Below are the code and all the weights of a small trained network. Each question names an input and a class and asks about switching units off, where a switched-off unit gives its printed mean instead of its output.

import numpy as np


def w(rows, s, z=0):
    codes = np.array(rows[::2]) - 128.0
    scale = np.full(codes.shape[1], s)
    scale[-1] = z or s
    return codes * scale


def f(y):
    return np.maximum(y, 0)


def log_softmax(a):
    a = a - a.max(-1, keepdims=True)
    return a - np.log(np.exp(a).sum(-1, keepdims=True))


def net(x, mask):
    res = np.array(x, float).reshape(1, 4) / 4 @ E
    y = f(res @ A[0][:, :-1].T + A[0][:, -1])
    res = res + np.where(mask, y, B[0][:, -1]) @ B[0][:, :-1]
    return log_softmax(res[-1] @ U[:, :-1].T + U[:, -1])


A, B = {}, {}
E = w([
[83,208,123,198,137,237,6,149,175,70,162],'x0',
[166,157,159,144,143,182,159,36,213,203,187],'x1',
[141,2,131,223,109,174,131,28,139,129,148],'x2',
[145,123,254,59,128,147,203,73,99,29,145],'x3',
],0.0092)
A[0] = w([
[141,73,142,107,110,102,194,103,47,131,104,57],'n1',
[140,136,129,147,122,154,58,93,146,142,130,208],'n2',
[200,145,124,57,136,83,189,140,106,101,109,151],'n3',
[82,158,121,124,120,97,122,164,92,87,133,204],'n4',
[128,178,194,123,147,142,169,120,105,37,157,152],'n5',
[130,81,131,196,183,123,104,119,193,191,116,58],'n6',
[121,175,193,50,131,138,122,132,111,71,119,254],'n7',
[124,88,122,136,104,140,111,111,103,10,119,248],'n8',
[117,105,101,156,163,105,147,163,137,198,115,141],'n9',
[109,118,120,122,120,199,109,134,114,71,121,58],'n10',
[95,154,163,70,111,65,140,162,79,129,92,43],'n11',
[141,195,108,150,167,120,53,135,158,135,155,125],'n12',
[120,144,119,128,147,217,106,174,195,129,153,146],'n13',
],0.011,0.0017)
B[0] = w([
[116,212,66,135,146,188,143,77,191,194,101,244],'n1',
[220,74,134,143,123,117,123,87,121,229,149,198],'n2',
[198,49,166,110,105,128,100,141,94,66,191,247],'n3',
[163,112,120,164,225,98,139,188,164,93,70,196],'n4',
[219,77,143,114,17,9,132,152,56,132,175,224],'n5',
[147,89,123,135,60,102,61,80,118,136,168,216],'n6',
[209,111,160,140,166,148,101,143,31,42,167,231],'n7',
[79,105,168,149,182,81,49,157,57,54,110,197],'n8',
[151,120,103,128,80,90,166,142,144,113,126,206],'n9',
[187,46,254,110,95,108,64,131,82,122,160,174],'n10',
[182,61,190,163,136,104,83,180,51,51,100,229],'n11',
[69,188,117,186,154,183,175,110,135,134,87,218],'n12',
[131,156,91,85,83,115,204,86,158,137,104,219],'n13',
],0.0087,0.012)
U = w([
[112,181,47,90,103,133,164,101,243,161,114,148],'0',
[89,149,143,146,254,133,100,153,100,77,63,2],'1',
[181,45,174,104,108,110,124,130,46,104,141,191],'2',
],0.0099,0.00069)

Each question gives the input, the list of numbers given to net, and the class t.
The units are the neurons (one row each of A and B). Each row of codes is followed by its name. A weight is (code - 128) times the scale printed after its matrix; where a second scale follows, it is the last column's (A, B and U).
mask holds one flag per neuron, in row order. A switched-off neuron (its flag False) gives its mean, the last column of its row in B, instead of its output. The means were averaged over made-up inputs and are rounded, as every weight is.
A unit's drop is (log p(t) with every unit on - log p(t) with that unit switched off) / (log p(t) with every unit on - log p(t) with every unit switched off).
The circuit of an input: a set's keep is (log p(t) with only the set's units on - log p(t) with every unit switched off) / (log p(t) with every unit on - log p(t) with every unit switched off). Starting from the 12 units with the biggest drops (on a tie, the unit counted first), units are removed one at a time, each time the one whose removal leaves the highest keep (on an exact tie, the one counted first), for as long as the keep stays at least 0.8.
circuit, biggest first: the units of the circuit, biggest drop first
most important unit: the unit with the biggest drop
top k neurons: the k neurons with the biggest drops, biggest first
drop when u is switched off: that unit's drop, to one decimal
input [-8,4,0,1], class 0: circuit, biggest first	[n1 n7]
input [-2,-3,-6,-4], class 1: circuit, biggest first	[n5 n4]
input [-2,0,-5,-4], class 1: circuit, biggest first	[n5 n6]
input [5,-4,1,0], class 1: most important unit	n3
input [7,7,5,1], class 0: top 2 neurons	[n13 n11]
input [0,-8,7,-4], class 1: top 3 neurons	[n5 n3 n8]
input [2,-4,0,0], class 1: drop when n5 is switched off	0.2
input [0,-4,-8,-3], class 1: drop when n4 is switched off	0.3
input [8,-3,-2,-7], class 0: drop when n13 is switched off	0.2
input [-7,7,6,-8], class 0: drop when n7 is switched off	0.1
